Here is a tiny trained network, its code and every weight. The questions are about switching its units off for an input and a target symbol, where a switched-off unit gives its printed mean instead of its output.

import numpy as np


def w(rows, s, z=0):
    codes = np.array(rows[::2]) - 128.0
    scale = np.full(codes.shape[1], s)
    scale[-1] = z or s
    return codes * scale


def f(y):
    return np.maximum(y, 0)


def softmax(a):
    e = np.exp(a - a.max(-1, keepdims=True))
    return e / e.sum(-1, keepdims=True)


def log_softmax(a):
    a = a - a.max(-1, keepdims=True)
    return a - np.log(np.exp(a).sum(-1, keepdims=True))


def net(x, mask):
    ids = ['γδηθμξπσψ'.index(c) for c in x.split()]
    T = len(ids)
    res = E[ids] + P[:T]
    q, k, v = (res @ M[0].T for M in (Q, K, V))
    z = softmax(np.where(np.tri(T) > 0, q @ k.T / 3**0.5, -1e9)) @ v
    res = res + np.where(mask[0], z, O[0][:, -1]) @ O[0][:, :-1]
    y = f(res @ A[0][:, :-1].T + A[0][:, -1])
    res = res + np.where(mask[1:13], y, B[0][:, -1]) @ B[0][:, :-1]
    return log_softmax(res[-1] @ U[:, :-1].T + U[:, -1])


Q, K, V, O, A, B = {}, {}, {}, {}, {}, {}
E = w([
[59,75,78,74,69,185,196,45,62],'γ',
[175,116,130,167,38,76,194,118,135],'δ',
[52,226,239,105,76,163,146,154,120],'η',
[143,209,104,110,172,205,145,170,138],'θ',
[203,146,210,83,68,95,113,46,144],'μ',
[170,103,178,25,188,109,74,161,41],'ξ',
[102,33,77,203,146,151,69,192,68],'π',
[99,78,34,67,23,163,211,146,135],'σ',
[9,128,62,188,159,81,93,103,104],'ψ',
],0.012)
P = w([
[97,29,78,3,212,110,165,210,154],'0',
[158,108,116,116,93,147,124,152,97],'1',
[150,116,113,132,97,157,120,138,101],'2',
[144,129,110,135,110,166,129,128,113],'3',
[140,138,106,143,106,174,116,111,120],'4',
[124,148,106,144,110,170,125,109,118],'5',
[132,150,99,156,103,177,118,109,116],'6',
],0.0076)
Q[0] = w([
[72,131,67,11,74,250,187,124,63],'head 0',
[23,47,10,204,57,180,166,132,97],'head 0',
[58,71,100,199,221,119,18,212,95],'head 0',
],0.011)
K[0] = w([
[78,254,144,195,165,196,83,99,174],'head 0',
[10,148,64,138,181,133,184,174,205],'head 0',
[82,40,118,58,226,142,66,237,101],'head 0',
],0.01)
V[0] = w([
[168,179,232,176,178,159,36,164,126],'head 0',
[46,166,199,11,138,42,142,83,135],'head 0',
[1,143,129,186,80,44,66,58,79],'head 0',
],0.0066)
O[0] = w([
[126,97,51,126,139,13,28,120,81,27],'head 0',
[98,71,141,142,137,221,22,71,197,135],'head 0',
[77,123,213,254,208,112,54,216,179,3],'head 0',
],0.0071,0.0031)
A[0] = w([
[205,208,191,84,83,108,195,180,212,64],'neuron 0',
[203,187,154,87,69,113,109,37,137,135],'neuron 1',
[76,160,197,233,110,136,144,227,130,84],'neuron 2',
[113,80,84,142,227,2,29,152,98,132],'neuron 3',
[175,175,230,87,103,84,103,81,136,103],'neuron 4',
[158,67,177,173,199,130,73,76,224,4],'neuron 5',
[86,59,91,140,147,82,193,177,68,237],'neuron 6',
[79,44,94,186,137,166,76,88,186,104],'neuron 7',
[144,80,44,129,32,148,134,18,128,36],'neuron 8',
[164,124,220,85,161,156,134,64,106,63],'neuron 9',
[124,130,104,168,215,132,22,172,187,126],'neuron 10',
[168,80,105,248,107,82,79,149,113,142],'neuron 11',
],0.0077,0.004)
B[0] = w([
[149,132,100,126,77,54,67,86,226,193],'neuron 0',
[113,79,120,150,218,178,128,178,206,216],'neuron 1',
[147,77,220,43,113,50,166,201,141,184],'neuron 2',
[201,79,236,90,86,72,127,5,119,183],'neuron 3',
[92,59,109,186,188,191,118,173,169,170],'neuron 4',
[226,35,50,232,200,123,193,166,102,138],'neuron 5',
[159,211,81,124,146,164,105,140,184,254],'neuron 6',
[40,123,125,112,106,129,2,107,156,175],'neuron 7',
[113,22,138,172,105,59,158,170,80,236],'neuron 8',
[160,75,131,152,182,103,142,72,83,169],'neuron 9',
[230,118,81,197,194,173,189,94,111,153],'neuron 10',
[179,172,131,134,104,135,117,38,174,161],'neuron 11',
],0.0081,0.0064)
U = w([
[34,171,255,52,102,176,44,235,187,208],'γ',
[172,125,169,141,16,47,168,91,214,125],'δ',
[132,162,98,164,92,177,83,15,171,22],'η',
[114,61,95,177,113,32,189,216,9,82],'θ',
[180,103,206,60,124,49,119,81,58,157],'μ',
[41,100,86,113,43,76,34,146,128,86],'ξ',
[138,244,5,104,210,185,97,207,127,255],'π',
[106,128,189,169,105,216,233,57,67,107],'σ',
[119,61,115,190,207,129,142,193,170,40],'ψ',
],0.0069,0.0057)

Each question gives the input, a string of symbols that net reads in full, and the target symbol t.
The units are the heads (3 rows each of Q, K, V and O) and the neurons (one row each of A and B). Each row of codes is followed by its name. A weight is (code - 128) times the scale printed after its matrix; where a second scale follows, it is the last column's (O, A, B and U).
mask holds one flag per unit, heads first, then neurons. A switched-off unit (its flag False) gives its mean, the last column of its rows in O or B, instead of its output. The means were averaged over made-up inputs and are rounded, as every weight is.
A unit's drop is (log p(t) with every unit on - log p(t) with that unit switched off) / (log p(t) with every unit on - log p(t) with every unit switched off).
The circuit of an input: a set's keep is (log p(t) with only the set's units on - log p(t) with every unit switched off) / (log p(t) with every unit on - log p(t) with every unit switched off). Starting from the 12 units with the biggest drops (on a tie, the unit counted first), units are removed one at a time, each time the one whose removal leaves the highest keep (on an exact tie, the one counted first), for as long as the keep stays at least 0.8.
circuit, biggest first: the units of the circuit, biggest drop first
unit that matters most: the unit with the biggest drop
k most important neurons: the k neurons with the biggest drops, biggest first
drop of u: that unit's drop, to one decimal
input δ ξ π, target δ: 3 most important neurons	(neuron 3; neuron 11; neuron 6)
input ψ π γ θ ψ π ψ, target ψ: circuit, biggest first	(head 0; neuron 5)
input μ θ μ γ π, target μ: circuit, biggest first	(head 0; neuron 3)
input π π σ ψ γ η ψ, target π: circuit, biggest first	(head 0; neuron 6; neuron 3)
input π ψ γ π μ ψ, target π: 3 most important neurons	(neuron 6; neuron 8; neuron 3)
input δ δ ψ μ ψ π, target δ: circuit, biggest first	(head 0; neuron 11; neuron 3)
input η σ ξ μ, target ψ: unit that matters most	neuron 1
input μ δ θ ξ η θ ψ, target μ: circuit, biggest first	(head 0; neuron 2; neuron 3)
input δ μ δ μ ψ π ψ, target δ: 4 most important neurons	(neuron 2; neuron 3; neuron 11; neuron 10)
input π γ σ π θ θ π, target π: circuit, biggest first	(head 0; neuron 6; neuron 8)
input δ π σ ξ ψ, target δ: 3 most important neurons	(neuron 3; neuron 2; neuron 11)
input η π ψ θ ψ, target η: circuit, biggest first	(head 0; neuron 10; neuron 7; neuron 11)
input δ ψ μ δ σ, target γ: circuit, biggest first	(head 0; neuron 2)
input ψ θ γ δ π σ, target θ: circuit, biggest first	(neuron 8; head 0)
input σ θ π ψ, target σ: circuit, biggest first	(head 0)
input δ η π π μ σ, target ξ: drop of neuron 6	0.0
input γ ψ π θ θ ξ ψ, target γ: drop of head 0	0.9
input θ π δ ψ θ ψ, target θ: drop of neuron 8	1.2
